Here is a tiny trained network, its code and every weight. The questions are about switching its units off for an input and a target symbol, where a switched-off unit gives its printed mean instead of its output.

import numpy as np


def w(rows, s, z=0):
    codes = np.array(rows[::2]) - 128.0
    scale = np.full(codes.shape[1], s)
    scale[-1] = z or s
    return codes * scale


def f(y):
    return y / 2 * (1 + np.tanh(0.7978845608 * (y + 0.044715 * y**3)))


def softmax(a):
    e = np.exp(a - a.max(-1, keepdims=True))
    return e / e.sum(-1, keepdims=True)


def log_softmax(a):
    a = a - a.max(-1, keepdims=True)
    return a - np.log(np.exp(a).sum(-1, keepdims=True))


def net(x, mask):
    ids = ['αγθλμπστω'.index(c) for c in x.split()]
    T = len(ids)
    res = E[ids] + P[:T]
    u = 0
    for l in range(3):
        r = res
        for j in range(2):
            rows = slice(3 * j, 3 * j + 3)
            q, k, v = (r @ M[l][rows].T for M in (Q, K, V))
            z = softmax(np.where(np.tri(T) > 0, q @ k.T / 3**0.5, -1e9)) @ v
            o = O[l][rows]
            res = res + np.where(mask[u + j], z, o[:, -1]) @ o[:, :-1]
        u += 2
        y = f(res @ A[l][:, :-1].T + A[l][:, -1])
        res = res + np.where(mask[u : u + 4], y, B[l][:, -1]) @ B[l][:, :-1]
        u += 4
    return log_softmax(res[-1] @ U[:, :-1].T + U[:, -1])


Q, K, V, O, A, B = {}, {}, {}, {}, {}, {}
E = w([
[83,132,77,79],'α',
[108,109,52,126],'γ',
[122,156,116,95],'θ',
[144,119,161,95],'λ',
[140,145,190,126],'μ',
[148,97,152,59],'π',
[99,254,124,135],'σ',
[110,117,68,204],'τ',
[192,115,120,157],'ω',
],0.027)
P = w([
[220,227,154,44],'0',
[254,228,166,34],'1',
[224,191,183,74],'2',
[184,168,182,81],'3',
[176,156,186,83],'4',
[152,139,206,98],'5',
[122,125,207,100],'6',
],0.0039)
Q[0] = w([
[2,199,67,48],'0.h0',
[35,69,91,185],'0.h0',
[80,29,78,164],'0.h0',
[127,68,237,227],'0.h1',
[241,126,203,166],'0.h1',
[102,117,132,224],'0.h1',
],0.0064)
K[0] = w([
[47,120,163,101],'0.h0',
[117,11,157,70],'0.h0',
[88,61,109,166],'0.h0',
[87,37,142,114],'0.h1',
[157,108,185,137],'0.h1',
[128,126,138,187],'0.h1',
],0.011)
V[0] = w([
[148,113,157,129],'0.h0',
[155,105,49,90],'0.h0',
[113,247,132,125],'0.h0',
[244,114,82,167],'0.h1',
[163,63,201,126],'0.h1',
[156,149,1,161],'0.h1',
],0.008)
O[0] = w([
[108,117,123,106,161],'0.h0',
[179,172,129,142,152],'0.h0',
[126,73,104,253,197],'0.h0',
[106,115,89,67,253],'0.h1',
[108,215,79,145,203],'0.h1',
[85,154,204,139,72],'0.h1',
],0.0066,0.0041)
A[0] = w([
[63,255,72,100,73],'0.n0',
[6,126,155,112,3],'0.n1',
[78,51,107,189,63],'0.n2',
[40,83,205,214,19],'0.n3',
],0.0085,0.0034)
B[0] = w([
[116,255,92,158,208],'0.n0',
[202,80,101,101,2],'0.n1',
[47,196,167,60,132],'0.n2',
[167,60,57,10,224],'0.n3',
],0.0072,0.00061)
Q[1] = w([
[205,146,128,135],'1.h0',
[115,180,225,155],'1.h0',
[2,209,174,131],'1.h0',
[129,28,11,133],'1.h1',
[150,226,102,146],'1.h1',
[114,60,102,208],'1.h1',
],0.0076)
K[1] = w([
[94,179,151,134],'1.h0',
[99,55,139,36],'1.h0',
[122,2,151,137],'1.h0',
[55,94,174,44],'1.h1',
[75,171,104,162],'1.h1',
[91,136,186,124],'1.h1',
],0.012)
V[1] = w([
[113,185,94,87],'1.h0',
[115,167,254,73],'1.h0',
[86,248,177,153],'1.h0',
[127,66,32,89],'1.h1',
[200,154,158,180],'1.h1',
[134,141,214,165],'1.h1',
],0.008)
O[1] = w([
[116,177,47,141,220],'1.h0',
[210,196,189,108,162],'1.h0',
[111,225,124,119,141],'1.h0',
[44,87,76,93,167],'1.h1',
[49,77,254,85,252],'1.h1',
[220,216,142,69,63],'1.h1',
],0.0059,0.0026)
A[1] = w([
[117,160,102,81,16],'1.n0',
[126,119,146,64,1],'1.n1',
[61,122,130,130,95],'1.n2',
[81,162,110,247,12],'1.n3',
],0.012,0.0026)
B[1] = w([
[90,118,139,166,165],'1.n0',
[131,67,224,199,223],'1.n1',
[179,178,158,77,157],'1.n2',
[157,68,215,250,251],'1.n3',
],0.013,0.0014)
Q[2] = w([
[170,91,165,93],'2.h0',
[132,162,125,154],'2.h0',
[94,113,32,108],'2.h0',
[91,123,107,4],'2.h1',
[175,156,116,97],'2.h1',
[151,86,101,106],'2.h1',
],0.016)
K[2] = w([
[205,130,130,183],'2.h0',
[15,136,150,20],'2.h0',
[17,86,101,200],'2.h0',
[96,150,44,40],'2.h1',
[142,114,195,66],'2.h1',
[2,106,140,120],'2.h1',
],0.0091)
V[2] = w([
[119,181,143,201],'2.h0',
[72,115,215,94],'2.h0',
[244,173,182,160],'2.h0',
[23,244,97,82],'2.h1',
[227,141,125,134],'2.h1',
[255,137,47,187],'2.h1',
],0.0086)
O[2] = w([
[10,122,157,152,130],'2.h0',
[131,97,214,189,114],'2.h0',
[54,84,148,49,253],'2.h0',
[183,178,93,221,10],'2.h1',
[7,151,145,70,184],'2.h1',
[1,164,55,18,167],'2.h1',
],0.0077,0.0064)
A[2] = w([
[138,122,255,25,154],'2.n0',
[108,99,171,185,172],'2.n1',
[154,75,191,166,251],'2.n2',
[162,224,166,109,184],'2.n3',
],0.012,0.0014)
B[2] = w([
[195,115,101,175,254],'2.n0',
[107,149,124,57,142],'2.n1',
[61,91,82,166,152],'2.n2',
[124,141,254,80,145],'2.n3',
],0.011,0.024)
U = w([
[130,111,92,40,193],'α',
[98,147,52,208,92],'γ',
[57,83,172,157,212],'θ',
[105,107,159,154,8],'λ',
[113,177,149,232,207],'μ',
[149,93,253,126,113],'π',
[86,175,204,92,175],'σ',
[135,60,116,223,3],'τ',
[147,100,146,182,94],'ω',
],0.011,0.0069)

Each question gives the input, a string of symbols that net reads in full, and the target symbol t.
The units are the heads (3 rows each of Q, K, V and O) and the neurons (one row each of A and B). Each row of codes is followed by its name. A weight is (code - 128) times the scale printed after its matrix; where a second scale follows, it is the last column's (O, A, B and U).
mask holds one flag per unit, layer by layer, with each layer's heads first. A switched-off unit (its flag False) gives its mean, the last column of its rows in O or B, instead of its output. The means were averaged over made-up inputs and are rounded, as every weight is.
A unit's drop is (log p(t) with every unit on - log p(t) with that unit switched off) / (log p(t) with every unit on - log p(t) with every unit switched off).
The circuit of an input: a set's keep is (log p(t) with only the set's units on - log p(t) with every unit switched off) / (log p(t) with every unit on - log p(t) with every unit switched off). Starting from the 12 units with the biggest drops (on a tie, the unit counted first), units are removed one at a time, each time the one whose removal leaves the highest keep (on an exact tie, the one counted first), for as long as the keep stays at least 0.8.
units of the circuit, in order: the units of the circuit, biggest drop first
most important unit: the unit with the biggest drop
k most important neurons: the k neurons with the biggest drops, biggest first
k most important neurons of layer l: the k neurons of layer l with the biggest drops, biggest first
which heads matter: for each layer, one digit per head in row order, 1 if its drop is at least 0.15 and else 0, layers parted by /
input ω π π θ, target σ: which heads matter : 01 / 00 / 00
input ω ω μ π ω, target π: which heads matter : 11 / 10 / 01
input σ ω α, target θ: units of the circuit, in order : 0.h0, 2.h0, 1.n3
input ω π ω ω ω σ θ, target θ: which heads matter : 01 / 00 / 10
input ω θ ω, target σ: most important unit : 2.n0
input μ α τ α ω σ γ, target θ: 2 most important neurons : 1.n3, 0.n3
input τ σ ω π τ, target α: units of the circuit, in order : 2.h1, 0.h0
input τ μ μ μ σ α π, target θ: units of the circuit, in order : 2.h0, 1.n3
input γ ω α γ τ, target θ: units of the circuit, in order : 1.n3, 2.h1
input μ π π μ, target τ: 2 most important neurons of layer 2 : 2.n0, 2.n3
input ω τ ω σ α, target θ: units of the circuit, in order : 2.h0, 1.n3, 0.h0
input λ μ π μ μ σ γ, target θ: 3 most important neurons : 0.n3, 1.n3, 1.n2
input ω ω σ μ, target θ: 4 most important neurons : 0.n3, 1.n3, 1.n1, 0.n0
input μ π ω, target α: most important unit : 0.h1
input μ ω π γ, target γ: 2 most important neurons : 2.n3, 1.n1
input μ μ π ω π γ, target γ: units of the circuit, in order : 2.h0, 1.h1
input μ ω μ μ μ π, target τ: 2 most important neurons : 2.n0, 1.n1
input π τ α γ μ α ω, target α: units of the circuit, in order : 1.n3, 2.h1
input ω τ σ μ, target θ: which heads matter : 11 / 00 / 10
input μ σ γ ω, target θ: which heads matter : 10 / 00 / 00
